Here is a tiny trained network, its code and every weight. The questions are about switching its units off for an input and a target symbol, where a switched-off unit gives its printed mean instead of its output.

import numpy as np


def w(rows, s, z=0):
    codes = np.array(rows[::2]) - 128.0
    scale = np.full(codes.shape[1], s)
    scale[-1] = z or s
    return codes * scale


def f(y):
    return np.maximum(y, 0)


def softmax(a):
    e = np.exp(a - a.max(-1, keepdims=True))
    return e / e.sum(-1, keepdims=True)


def log_softmax(a):
    a = a - a.max(-1, keepdims=True)
    return a - np.log(np.exp(a).sum(-1, keepdims=True))


def net(x, mask):
    ids = ['γεηθλμξπσφω'.index(c) for c in x.split()]
    T = len(ids)
    res = E[ids] + P[:T]
    r = res
    for j in range(3):
        rows = slice(3 * j, 3 * j + 3)
        q, k, v = (r @ M[0][rows].T for M in (Q, K, V))
        z = softmax(np.where(np.tri(T) > 0, q @ k.T / 3**0.5, -1e9)) @ v
        o = O[0][rows]
        res = res + np.where(mask[j], z, o[:, -1]) @ o[:, :-1]
    y = f(res @ A[0][:, :-1].T + A[0][:, -1])
    res = res + np.where(mask[3:7], y, B[0][:, -1]) @ B[0][:, :-1]
    return log_softmax(res[-1] @ U[:, :-1].T + U[:, -1])


Q, K, V, O, A, B = {}, {}, {}, {}, {}, {}
E = w([
[137,119,129,95],'γ',
[161,203,157,128],'ε',
[146,121,107,116],'η',
[132,195,161,182],'θ',
[48,78,212,178],'λ',
[151,90,176,185],'μ',
[1,21,95,78],'ξ',
[47,37,182,163],'π',
[120,104,69,126],'σ',
[96,198,128,27],'φ',
[138,199,239,52],'ω',
],0.018)
P = w([
[9,243,120,181],'0',
[129,86,120,140],'1',
[135,92,121,140],'2',
[146,108,134,142],'3',
[164,132,114,120],'4',
[166,105,105,107],'5',
[176,112,109,106],'6',
[178,122,110,111],'7',
[184,107,97,93],'8',
[180,106,103,97],'9',
[171,94,109,90],'10',
[172,120,103,101],'11',
[157,119,110,113],'12',
],0.013)
Q[0] = w([
[112,206,92,103],'h0',
[142,81,227,211],'h0',
[119,110,108,151],'h0',
[79,134,103,191],'h1',
[95,191,157,45],'h1',
[130,139,89,119],'h1',
[76,47,189,165],'h2',
[254,100,198,159],'h2',
[216,125,146,141],'h2',
],0.013)
K[0] = w([
[232,72,148,74],'h0',
[31,190,145,219],'h0',
[178,203,109,154],'h0',
[53,202,162,200],'h1',
[165,156,196,59],'h1',
[126,198,163,42],'h1',
[113,140,130,253],'h2',
[228,211,105,84],'h2',
[171,254,54,89],'h2',
],0.0097)
V[0] = w([
[146,206,88,89],'h0',
[67,81,121,22],'h0',
[148,120,5,129],'h0',
[145,154,187,99],'h1',
[92,136,210,131],'h1',
[166,100,173,187],'h1',
[97,116,161,99],'h2',
[149,184,122,81],'h2',
[93,129,122,95],'h2',
],0.016)
O[0] = w([
[192,199,168,144,106],'h0',
[34,176,168,133,254],'h0',
[150,120,147,250,96],'h0',
[98,70,180,83,121],'h1',
[112,79,108,101,194],'h1',
[141,165,58,135,76],'h1',
[162,119,198,125,193],'h2',
[83,104,126,103,66],'h2',
[133,141,176,154,172],'h2',
],0.012)
A[0] = w([
[121,254,85,79,207],'n0',
[61,163,210,138,130],'n1',
[119,74,102,169,165],'n2',
[52,89,135,37,2],'n3',
],0.0098,0.0052)
B[0] = w([
[78,1,193,237,146],'n0',
[144,170,54,123,251],'n1',
[94,87,141,198,140],'n2',
[202,152,88,154,226],'n3',
],0.0078,0.024)
U = w([
[173,136,151,195,4],'γ',
[98,46,200,99,254],'ε',
[182,104,108,220,25],'η',
[254,153,67,179,149],'θ',
[131,70,52,136,139],'λ',
[176,104,71,157,116],'μ',
[31,106,102,143,225],'ξ',
[111,87,53,113,55],'π',
[192,99,82,252,130],'σ',
[147,196,180,87,145],'φ',
[160,177,59,19,13],'ω',
],0.0069,0.003)

Each question gives the input, a string of symbols that net reads in full, and the target symbol t.
The units are the heads (3 rows each of Q, K, V and O) and the neurons (one row each of A and B). Each row of codes is followed by its name. A weight is (code - 128) times the scale printed after its matrix; where a second scale follows, it is the last column's (O, A, B and U).
mask holds one flag per unit, heads first, then neurons. A switched-off unit (its flag False) gives its mean, the last column of its rows in O or B, instead of its output. The means were averaged over made-up inputs and are rounded, as every weight is.
A unit's drop is (log p(t) with every unit on - log p(t) with that unit switched off) / (log p(t) with every unit on - log p(t) with every unit switched off).
The circuit of an input: a set's keep is (log p(t) with only the set's units on - log p(t) with every unit switched off) / (log p(t) with every unit on - log p(t) with every unit switched off). Starting from all 7 units, units are removed one at a time, each time the one whose removal leaves the highest keep (on an exact tie, the one counted first), for as long as the keep stays at least 0.8.
units of the circuit, in order: the units of the circuit, biggest drop first
most important unit: the unit with the biggest drop
top k neurons: the k neurons with the biggest drops, biggest first
heads that matter: for each layer, one digit per head in row order, 1 if its drop is at least 0.15 and else 0, layers parted by /
input μ ξ φ π, target λ: most important unit => h0
input ξ ξ ξ φ σ φ φ ε ε, target φ: heads that matter => 110
input ξ φ ξ ξ ξ ε ξ ξ ε ξ ξ η, target ξ: heads that matter => 101
input ξ ξ ξ σ ε λ ξ π, target ξ: heads that matter => 100
input η ω ω ω π ξ ξ, target ω: top 2 neurons => n3, n0
input μ γ λ λ ε ξ γ μ, target λ: units of the circuit, in order => h0, h2
input φ φ φ ξ ε γ, target φ: units of the circuit, in order => h0, h1
input θ ξ ξ ξ ξ ξ ξ γ θ λ, target θ: heads that matter => 110
input ω ε ω ξ ξ ξ ξ ε ε ε ξ ξ μ, target ε: units of the circuit, in order => n0, h0, n1
input ξ θ σ ε λ ξ ξ φ, target φ: units of the circuit, in order => h1, h2
input φ ξ θ, target φ: top 2 neurons => n3, n2
input ξ η ξ λ ξ ξ π ε φ, target φ: top 2 neurons => n1, n3
input φ ε λ ε θ π π γ ε ε π ξ, target ε: top 2 neurons => n1, n3
input ξ ξ θ, target ξ: units of the circuit, in order => h0, n3
input ξ ξ ε ξ ε π θ, target ξ: heads that matter => 001
input ε ω ω φ ω ξ, target ω: heads that matter => 110
input ε ξ σ λ φ μ, target θ: heads that matter => 110
input λ ε ξ φ ε θ ξ π λ ξ μ, target ω: heads that matter => 100
input ε ω ε, target ω: heads that matter => 011
input ξ ε ξ λ ε ε ε ξ, target ε: units of the circuit, in order => n1, n3, h0
input ξ φ φ μ λ, target ξ: units of the circuit, in order => h0
input φ η σ ξ, target φ: heads that matter => 100
